Below is a small trained network, with its code and all its weights. Each question gives an input and a target symbol and asks what happens when units are switched off, that is, made to give their printed mean instead of their output.

import numpy as np


def w(rows, s, z=0):
    codes = np.array(rows[::2]) - 128.0
    scale = np.full(codes.shape[1], s)
    scale[-1] = z or s
    return codes * scale


def norm(h):
    return h / np.sqrt((h * h).mean(-1, keepdims=True) + 1e-5)


def f(y):
    return y / 2 * (1 + np.tanh(0.7978845608 * (y + 0.044715 * y**3)))


def softmax(a):
    e = np.exp(a - a.max(-1, keepdims=True))
    return e / e.sum(-1, keepdims=True)


def log_softmax(a):
    a = a - a.max(-1, keepdims=True)
    return a - np.log(np.exp(a).sum(-1, keepdims=True))


def net(x, mask):
    ids = ['ΓΦΨΩαβεηλμξπτ'.index(c) for c in x.split()]
    T = len(ids)
    res = E[ids] + P[:T]
    u = 0
    for l in range(3):
        r = norm(res)
        for j in range(2):
            rows = slice(4 * j, 4 * j + 4)
            q, k, v = (r @ M[l][rows].T for M in (Q, K, V))
            z = softmax(np.where(np.tri(T) > 0, q @ k.T / 4**0.5, -1e9)) @ v
            o = O[l][rows]
            res = res + np.where(mask[u + j], z, o[:, -1]) @ o[:, :-1]
        u += 2
        y = f(norm(res) @ A[l][:, :-1].T + A[l][:, -1])
        res = res + np.where(mask[u : u + 8], y, B[l][:, -1]) @ B[l][:, :-1]
        u += 8
    return log_softmax(norm(res)[-1] @ U[:, :-1].T + U[:, -1])


Q, K, V, O, A, B = {}, {}, {}, {}, {}, {}
E = w([
[51,123,92,128,124],'Γ',
[95,78,187,121,248],'Φ',
[151,106,133,121,91],'Ψ',
[216,97,116,112,87],'Ω',
[134,139,113,127,66],'α',
[108,97,102,121,131],'β',
[131,159,119,163,104],'ε',
[119,141,96,104,115],'η',
[113,182,85,89,154],'λ',
[102,147,92,191,109],'μ',
[153,178,94,152,128],'ξ',
[94,204,129,130,99],'π',
[125,121,86,155,143],'τ',
],0.014)
P = w([
[173,117,255,88,47],'0',
[25,62,61,146,66],'1',
[63,80,64,139,86],'2',
[94,104,86,122,93],'3',
[109,111,84,110,85],'4',
[115,118,72,101,86],'5',
[133,122,67,99,84],'6',
[128,123,64,68,80],'7',
[132,118,50,74,80],'8',
],0.0038)
Q[0] = w([
[104,139,164,164,201],'L0H0',
[110,143,63,122,96],'L0H0',
[99,132,121,148,138],'L0H0',
[103,117,149,187,161],'L0H0',
[178,9,111,54,205],'L0H1',
[67,187,106,86,78],'L0H1',
[121,109,150,153,130],'L0H1',
[201,179,109,169,139],'L0H1',
],0.011)
K[0] = w([
[134,132,75,145,93],'L0H0',
[128,128,142,186,179],'L0H0',
[154,132,101,160,147],'L0H0',
[181,110,79,149,111],'L0H0',
[87,9,185,113,190],'L0H1',
[167,152,137,80,73],'L0H1',
[111,144,113,132,115],'L0H1',
[195,168,117,176,166],'L0H1',
],0.012)
V[0] = w([
[132,121,183,202,229],'L0H0',
[194,59,147,148,208],'L0H0',
[116,141,120,121,105],'L0H0',
[126,132,187,217,234],'L0H0',
[1,133,189,177,106],'L0H1',
[177,169,73,10,125],'L0H1',
[151,84,237,105,161],'L0H1',
[124,116,112,182,225],'L0H1',
],0.0057)
O[0] = w([
[152,192,156,79,67,34],'L0H0',
[158,212,179,106,114,21],'L0H0',
[119,106,112,138,135,154],'L0H0',
[155,201,150,74,55,31],'L0H0',
[60,62,123,86,101,137],'L0H1',
[132,176,96,253,165,209],'L0H1',
[127,121,227,94,166,3],'L0H1',
[189,105,114,32,174,41],'L0H1',
],0.0059,0.0039)
A[0] = w([
[99,128,186,92,213,80],'L0N0',
[124,123,125,124,121,90],'L0N1',
[139,158,145,136,70,7],'L0N2',
[195,84,59,127,128,116],'L0N3',
[133,59,107,120,102,122],'L0N4',
[159,163,128,114,78,56],'L0N5',
[114,107,114,85,110,56],'L0N6',
[70,247,119,55,140,29],'L0N7',
],0.011,0.0015)
B[0] = w([
[102,16,194,106,128,145],'L0N0',
[129,125,120,138,127,127],'L0N1',
[124,68,115,115,100,134],'L0N2',
[78,157,147,101,145,253],'L0N3',
[122,166,76,181,121,224],'L0N4',
[176,96,87,108,102,145],'L0N5',
[167,146,102,130,163,130],'L0N6',
[70,57,28,249,156,192],'L0N7',
],0.014,0.0035)
Q[1] = w([
[31,86,89,83,246],'L1H0',
[176,114,102,81,161],'L1H0',
[177,126,154,137,219],'L1H0',
[159,176,202,158,154],'L1H0',
[249,146,194,82,35],'L1H1',
[86,207,52,203,101],'L1H1',
[52,41,25,78,159],'L1H1',
[157,163,78,134,69],'L1H1',
],0.012)
K[1] = w([
[127,141,224,77,196],'L1H0',
[97,137,100,87,117],'L1H0',
[79,189,138,97,143],'L1H0',
[137,183,132,150,132],'L1H0',
[114,120,2,115,119],'L1H1',
[170,74,167,79,182],'L1H1',
[143,55,205,151,64],'L1H1',
[149,67,85,92,136],'L1H1',
],0.017)
V[1] = w([
[101,33,152,162,118],'L1H0',
[106,89,130,141,106],'L1H0',
[34,96,65,160,40],'L1H0',
[125,244,67,88,104],'L1H0',
[46,230,206,174,124],'L1H1',
[86,163,102,2,189],'L1H1',
[133,141,183,171,204],'L1H1',
[12,71,174,110,157],'L1H1',
],0.0078)
O[1] = w([
[194,169,147,106,183,198],'L1H0',
[149,143,129,104,148,165],'L1H0',
[155,165,107,2,103,254],'L1H0',
[35,78,90,100,38,81],'L1H0',
[66,215,158,114,129,161],'L1H1',
[54,63,24,100,150,43],'L1H1',
[119,200,102,168,161,156],'L1H1',
[163,197,51,69,168,207],'L1H1',
],0.0075,0.0065)
A[1] = w([
[159,8,149,114,145,111],'L1N0',
[166,183,123,110,114,73],'L1N1',
[145,149,167,170,92,127],'L1N2',
[86,91,188,88,162,5],'L1N3',
[104,120,104,159,111,121],'L1N4',
[102,150,150,154,147,80],'L1N5',
[164,122,130,135,122,128],'L1N6',
[111,95,127,185,134,29],'L1N7',
],0.016,0.0019)
B[1] = w([
[4,53,118,159,153,190],'L1N0',
[101,74,143,112,158,253],'L1N1',
[87,110,108,101,175,174],'L1N2',
[118,120,160,118,204,154],'L1N3',
[147,143,151,98,132,206],'L1N4',
[109,88,100,125,120,187],'L1N5',
[121,137,102,113,123,124],'L1N6',
[145,103,174,103,125,161],'L1N7',
],0.017,0.0039)
Q[2] = w([
[125,138,157,68,123],'L2H0',
[244,95,160,173,63],'L2H0',
[140,209,151,160,150],'L2H0',
[161,109,121,87,153],'L2H0',
[168,90,141,134,164],'L2H1',
[1,141,96,79,200],'L2H1',
[162,129,20,62,136],'L2H1',
[98,85,223,168,189],'L2H1',
],0.018)
K[2] = w([
[177,130,153,98,110],'L2H0',
[90,186,22,62,63],'L2H0',
[100,180,136,127,156],'L2H0',
[152,126,101,131,146],'L2H0',
[82,149,121,103,130],'L2H1',
[193,99,251,164,112],'L2H1',
[101,57,175,112,175],'L2H1',
[121,202,148,133,78],'L2H1',
],0.023)
V[2] = w([
[113,98,139,81,168],'L2H0',
[153,189,147,125,15],'L2H0',
[125,157,71,107,154],'L2H0',
[128,128,113,146,142],'L2H0',
[179,80,231,131,152],'L2H1',
[239,25,66,79,125],'L2H1',
[200,168,95,144,214],'L2H1',
[117,157,182,5,136],'L2H1',
],0.013)
O[2] = w([
[109,106,174,105,137,181],'L2H0',
[80,234,79,97,87,2],'L2H0',
[99,110,79,109,183,190],'L2H0',
[137,120,106,139,139,143],'L2H0',
[173,190,225,141,96,99],'L2H1',
[248,52,139,86,57,19],'L2H1',
[212,115,111,140,197,136],'L2H1',
[101,149,156,7,148,189],'L2H1',
],0.011,0.0078)
A[2] = w([
[108,138,106,204,176,79],'L2N0',
[77,148,142,47,114,197],'L2N1',
[247,123,150,169,154,181],'L2N2',
[83,90,169,110,155,49],'L2N3',
[148,148,234,143,169,51],'L2N4',
[103,116,132,253,139,78],'L2N5',
[59,98,77,150,123,5],'L2N6',
[138,107,129,170,192,68],'L2N7',
],0.014,0.0021)
B[2] = w([
[221,171,87,174,88,242],'L2N0',
[247,59,165,169,104,230],'L2N1',
[38,215,74,81,121,253],'L2N2',
[27,123,135,183,185,182],'L2N3',
[157,169,79,227,25,217],'L2N4',
[237,83,88,50,28,249],'L2N5',
[219,195,101,143,130,207],'L2N6',
[171,108,227,117,72,238],'L2N7',
],0.012,0.0061)
U = w([
[148,47,56,30,176,92],'Γ',
[188,212,163,76,255,71],'Φ',
[247,69,93,216,167,72],'Ψ',
[19,187,185,157,46,142],'Ω',
[37,188,143,40,168,128],'α',
[92,125,94,66,18,109],'β',
[163,140,176,225,35,123],'ε',
[134,232,211,189,165,113],'η',
[72,26,90,180,39,111],'λ',
[172,116,232,62,89,136],'μ',
[137,132,122,137,117,140],'ξ',
[49,151,16,225,170,123],'π',
[110,98,185,186,209,254],'τ',
],0.0096,0.0059)

Each question gives the input, a string of symbols that net reads in full, and the target symbol t.
The units are the heads (4 rows each of Q, K, V and O) and the neurons (one row each of A and B). Each row of codes is followed by its name. A weight is (code - 128) times the scale printed after its matrix; where a second scale follows, it is the last column's (O, A, B and U).
mask holds one flag per unit, layer by layer, with each layer's heads first. A switched-off unit (its flag False) gives its mean, the last column of its rows in O or B, instead of its output. The means were averaged over made-up inputs and are rounded, as every weight is.
A unit's drop is (log p(t) with every unit on - log p(t) with that unit switched off) / (log p(t) with every unit on - log p(t) with every unit switched off).
The circuit of an input: a set's keep is (log p(t) with only the set's units on - log p(t) with every unit switched off) / (log p(t) with every unit on - log p(t) with every unit switched off). Starting from the 12 units with the biggest drops (on a tie, the unit counted first), units are removed one at a time, each time the one whose removal leaves the highest keep (on an exact tie, the one counted first), for as long as the keep stays at least 0.8.
circuit, biggest first: the units of the circuit, biggest drop first
most important unit: the unit with the biggest drop
k most important neurons: the k neurons with the biggest drops, biggest first
top k neurons in layer l: the k neurons of layer l with the biggest drops, biggest first
heads that matter: for each layer, one digit per head in row order, 1 if its drop is at least 0.15 and else 0, layers parted by /
input η μ Φ β λ, target Ψ: circuit, biggest first => (L2H0)
input η Γ ε β π λ η, target Ψ: circuit, biggest first => (L0H0 L2H1)
input η Ω λ λ, target Ψ: heads that matter => 11 / 00 / 00
input Ψ λ η β, target η: circuit, biggest first => (L0H1 L2H1)
input Ω β Φ Γ, target ε: heads that matter => 00 / 01 / 01
input μ β η ε β τ τ α, target β: heads that matter => 01 / 11 / 11
input τ λ τ ξ Ψ α λ Ω ε, target λ: heads that matter => 10 / 01 / 00
input λ Φ α λ τ, target η: heads that matter => 01 / 10 / 01
input ε Ω λ Γ λ α, target μ: heads that matter => 00 / 10 / 01
input Ψ Ω λ λ, target η: heads that matter => 01 / 01 / 01
input Γ Ψ Ω η λ ε Φ Ω ξ, target α: heads that matter => 11 / 11 / 11
input α η π λ μ ξ ε α, target τ: 3 most important neurons => (L1N1 L1N2 L0N7)
input λ μ ξ α, target π: heads that matter => 01 / 10 / 01
input β ε β Γ α ε μ π Ω, target Φ: most important unit => L0H1
input α λ Ω β η, target τ: heads that matter => 11 / 10 / 00
input τ Γ Ψ λ π Ψ β, target λ: heads that matter => 10 / 01 / 01
input ξ Ψ β Γ π Γ π, target Ω: 2 most important neurons => (L0N7 L0N4)
input π μ ξ β λ ξ, target α: heads that matter => 10 / 10 / 01
input ε Γ η Ψ λ α Ω, target μ: 2 most important neurons => (L0N3 L0N2)
input μ η α Γ Γ, target β: top 2 neurons in layer 0 => (L0N4 L0N7)
input τ λ Ψ, target λ: most important unit => L0H0
input ξ α Γ Γ η α Ω, target Ω: top 3 neurons in layer 0 => (L0N7 L0N3 L0N4)
input η η ξ ε ε Γ π, target Ψ: heads that matter => 11 / 00 / 01
input Γ β η Ψ η α τ τ, target Γ: top 2 neurons in layer 0 => (L0N7 L0N3)
input Φ Ψ β ε λ μ α, target β: heads that matter => 11 / 00 / 01
input μ Ψ α ξ λ, target β: top 2 neurons in layer 0 => (L0N4 L0N7)
input Γ α ξ Ω Ψ, target Γ: most important unit => L2H1
